Here is a tiny trained network, its code and every weight. The questions are about switching its units off for an input and a target symbol, where a switched-off unit gives its printed mean instead of its output.

import numpy as np


def w(rows, s, z=0):
    codes = np.array(rows[::2]) - 128.0
    scale = np.full(codes.shape[1], s)
    scale[-1] = z or s
    return codes * scale


def norm(h):
    return h / np.sqrt((h * h).mean(-1, keepdims=True) + 1e-5)


def f(y):
    return np.maximum(y, 0)


def softmax(a):
    e = np.exp(a - a.max(-1, keepdims=True))
    return e / e.sum(-1, keepdims=True)


def log_softmax(a):
    a = a - a.max(-1, keepdims=True)
    return a - np.log(np.exp(a).sum(-1, keepdims=True))


def net(x, mask):
    ids = ['αβγθμξπσω'.index(c) for c in x.split()]
    T = len(ids)
    res = E[ids] + P[:T]
    u = 0
    for l in range(2):
        r = norm(res)
        for j in range(2):
            rows = slice(2 * j, 2 * j + 2)
            q, k, v = (r @ M[l][rows].T for M in (Q, K, V))
            z = softmax(np.where(np.tri(T) > 0, q @ k.T / 2**0.5, -1e9)) @ v
            o = O[l][rows]
            res = res + np.where(mask[u + j], z, o[:, -1]) @ o[:, :-1]
        u += 2
        y = f(norm(res) @ A[l][:, :-1].T + A[l][:, -1])
        res = res + np.where(mask[u : u + 4], y, B[l][:, -1]) @ B[l][:, :-1]
        u += 4
    return log_softmax(norm(res)[-1] @ U[:, :-1].T + U[:, -1])


Q, K, V, O, A, B = {}, {}, {}, {}, {}, {}
E = w([
[81,74,141,64,149,112,86,175],'α',
[133,157,100,165,141,53,3,126],'β',
[50,168,78,180,35,199,108,120],'γ',
[185,73,116,154,107,139,127,115],'θ',
[126,182,172,72,75,83,125,156],'μ',
[122,85,103,103,36,97,205,176],'ξ',
[111,115,113,95,151,127,147,101],'π',
[134,149,88,127,136,110,191,166],'σ',
[88,163,150,115,157,61,144,127],'ω',
],0.025)
P = w([
[112,99,198,134,75,86,166,111],'0',
[147,51,69,59,147,50,129,118],'1',
[131,147,235,139,149,95,120,138],'2',
[153,67,54,98,134,68,135,79],'3',
[94,51,150,133,176,189,231,155],'4',
[128,103,54,111,126,98,127,121],'5',
[111,81,189,128,218,177,150,153],'6',
[201,157,72,98,126,89,87,130],'7',
[133,135,212,105,255,171,66,153],'8',
[156,107,50,124,93,99,121,112],'9',
],0.0097)
Q[0] = w([
[237,107,80,19,153,254,112,223],'L0H0',
[122,84,154,96,215,127,231,116],'L0H0',
[80,131,4,98,139,36,133,175],'L0H1',
[111,91,82,37,119,41,79,165],'L0H1',
],0.0063)
K[0] = w([
[166,109,68,66,70,164,115,207],'L0H0',
[128,54,139,100,203,102,168,176],'L0H0',
[218,116,150,116,131,254,93,167],'L0H1',
[156,160,52,194,163,249,81,146],'L0H1',
],0.0078)
V[0] = w([
[88,222,76,167,189,84,133,70],'L0H0',
[96,211,116,241,142,127,104,2],'L0H0',
[155,122,92,32,96,47,166,206],'L0H1',
[29,247,118,217,17,253,133,1],'L0H1',
],0.0031)
O[0] = w([
[188,169,66,64,124,88,32,40,89],'L0H0',
[41,86,113,53,234,251,174,176,1],'L0H0',
[90,107,65,19,110,166,139,103,198],'L0H1',
[130,230,44,181,118,255,168,102,66],'L0H1',
],0.0073,0.0028)
A[0] = w([
[95,104,254,151,65,207,109,132,255],'L0N0',
[166,121,249,124,99,183,161,117,150],'L0N1',
[138,121,213,176,74,148,230,152,9],'L0N2',
[130,176,166,139,123,184,158,125,56],'L0N3',
],0.0098,0.0031)
B[0] = w([
[126,92,96,131,248,178,108,183,254],'L0N0',
[141,163,75,34,146,126,133,97,178],'L0N1',
[156,162,143,68,109,151,111,121,189],'L0N2',
[120,53,109,142,220,167,154,113,142],'L0N3',
],0.014,0.0047)
Q[1] = w([
[127,131,255,113,174,174,187,143],'L1H0',
[187,109,63,49,102,107,134,187],'L1H0',
[120,172,161,163,111,55,186,92],'L1H1',
[185,66,228,95,208,111,185,144],'L1H1',
],0.0088)
K[1] = w([
[6,194,164,122,195,67,122,143],'L1H0',
[176,31,87,118,145,186,58,115],'L1H0',
[67,127,155,149,134,158,182,112],'L1H1',
[254,141,171,69,192,40,148,47],'L1H1',
],0.0085)
V[1] = w([
[253,73,48,161,143,190,116,130],'L1H0',
[84,158,176,144,150,127,96,136],'L1H0',
[2,192,93,177,126,178,111,150],'L1H1',
[62,102,57,129,92,172,53,151],'L1H1',
],0.0076)
O[1] = w([
[61,104,211,167,60,71,93,89,194],'L1H0',
[94,91,85,134,110,199,154,126,29],'L1H0',
[152,111,119,83,133,61,152,175,39],'L1H1',
[193,156,48,83,126,40,5,85,251],'L1H1',
],0.012,0.0027)
A[1] = w([
[136,141,99,56,161,125,142,3,2],'L1N0',
[236,48,164,42,116,62,112,46,120],'L1N1',
[143,199,163,173,168,249,196,105,9],'L1N2',
[121,60,167,227,76,85,28,79,234],'L1N3',
],0.007,0.002)
B[1] = w([
[155,152,129,99,76,136,85,78,169],'L1N0',
[146,121,157,199,176,241,124,154,253],'L1N1',
[58,2,92,226,75,15,80,127,177],'L1N2',
[126,226,136,184,161,64,155,148,235],'L1N3',
],0.0091,0.0067)
U = w([
[121,38,107,86,80,144,123,64,138],'α',
[162,149,43,90,111,82,67,136,161],'β',
[135,34,150,91,167,126,68,206,1],'γ',
[117,166,149,68,74,200,127,167,160],'θ',
[161,130,157,129,148,223,97,54,111],'μ',
[76,149,183,182,90,95,141,160,183],'ξ',
[61,211,139,2,183,158,144,72,89],'π',
[93,177,35,200,130,217,89,137,100],'σ',
[140,141,88,135,205,123,210,152,91],'ω',
],0.0089,0.0047)

Each question gives the input, a string of symbols that net reads in full, and the target symbol t.
The units are the heads (2 rows each of Q, K, V and O) and the neurons (one row each of A and B). Each row of codes is followed by its name. A weight is (code - 128) times the scale printed after its matrix; where a second scale follows, it is the last column's (O, A, B and U).
mask holds one flag per unit, layer by layer, with each layer's heads first. A switched-off unit (its flag False) gives its mean, the last column of its rows in O or B, instead of its output. The means were averaged over made-up inputs and are rounded, as every weight is.
A unit's drop is (log p(t) with every unit on - log p(t) with that unit switched off) / (log p(t) with every unit on - log p(t) with every unit switched off).
The circuit of an input: a set's keep is (log p(t) with only the set's units on - log p(t) with every unit switched off) / (log p(t) with every unit on - log p(t) with every unit switched off). Starting from all 12 units, units are removed one at a time, each time the one whose removal leaves the highest keep (on an exact tie, the one counted first), for as long as the keep stays at least 0.8.
circuit, biggest first: the units of the circuit, biggest drop first
top k neurons: the k neurons with the biggest drops, biggest first
k most important neurons of layer l: the k neurons of layer l with the biggest drops, biggest first
which heads matter: for each layer, one digit per head in row order, 1 if its drop is at least 0.15 and else 0, layers parted by /
drop of u: that unit's drop, to one decimal
input ξ γ π, target α: top 2 neurons -> L1N2; L1N3
input π α α α θ ω α ξ α β, target ξ: which heads matter -> 00 / 10
input ω α π γ α γ, target β: which heads matter -> 00 / 01
input μ π γ α θ, target μ: which heads matter -> 00 / 10
input γ γ ξ, target θ: which heads matter -> 00 / 10
input α α μ, target π: circuit, biggest first -> L0N1
input α μ μ μ γ γ ω μ ω α, target β: circuit, biggest first -> L0H1; L1H1
input α α ξ, target θ: which heads matter -> 00 / 01
input α α α ω, target π: which heads matter -> 00 / 11
input μ γ ω θ ξ α α π, target ξ: which heads matter -> 00 / 10
input θ α α γ α θ, target ξ: which heads matter -> 00 / 10
input θ ω α μ, target ξ: which heads matter -> 00 / 00
input α α π μ, target θ: which heads matter -> 00 / 11
input γ μ θ γ σ, target ξ: top neuron -> L0N0
input α σ ω, target ω: top 2 neurons -> L0N1; L1N2
input σ α ω α γ α γ α α α, target β: circuit, biggest first -> L1H1; L0H1
input γ ω σ β γ ω ω, target ω: circuit, biggest first -> L1H0; L1H1
input μ π π ξ π σ ξ μ, target θ: circuit, biggest first -> L1H1; L1N3
input ω μ ξ α π ω, target π: which heads matter -> 10 / 11
input β θ α μ, target ξ: circuit, biggest first -> L1H0
input π α σ ξ π π, target μ: 2 most important neurons of layer 0 -> L0N0; L0N3
input ξ σ ξ π, target μ: 2 most important neurons of layer 1 -> L1N1; L1N0
input ω α γ σ ω γ α, target σ: drop of L0H1 -> 0.5
input π ω θ α α θ σ, target ξ: drop of L0H1 -> 0.0
input σ θ α β σ θ β ω, target ξ: drop of L1H1 -> 0.2
input α α α θ θ α, target ξ: drop of L1N3 -> 0.1
input γ π μ, target π: top neuron -> L0N1
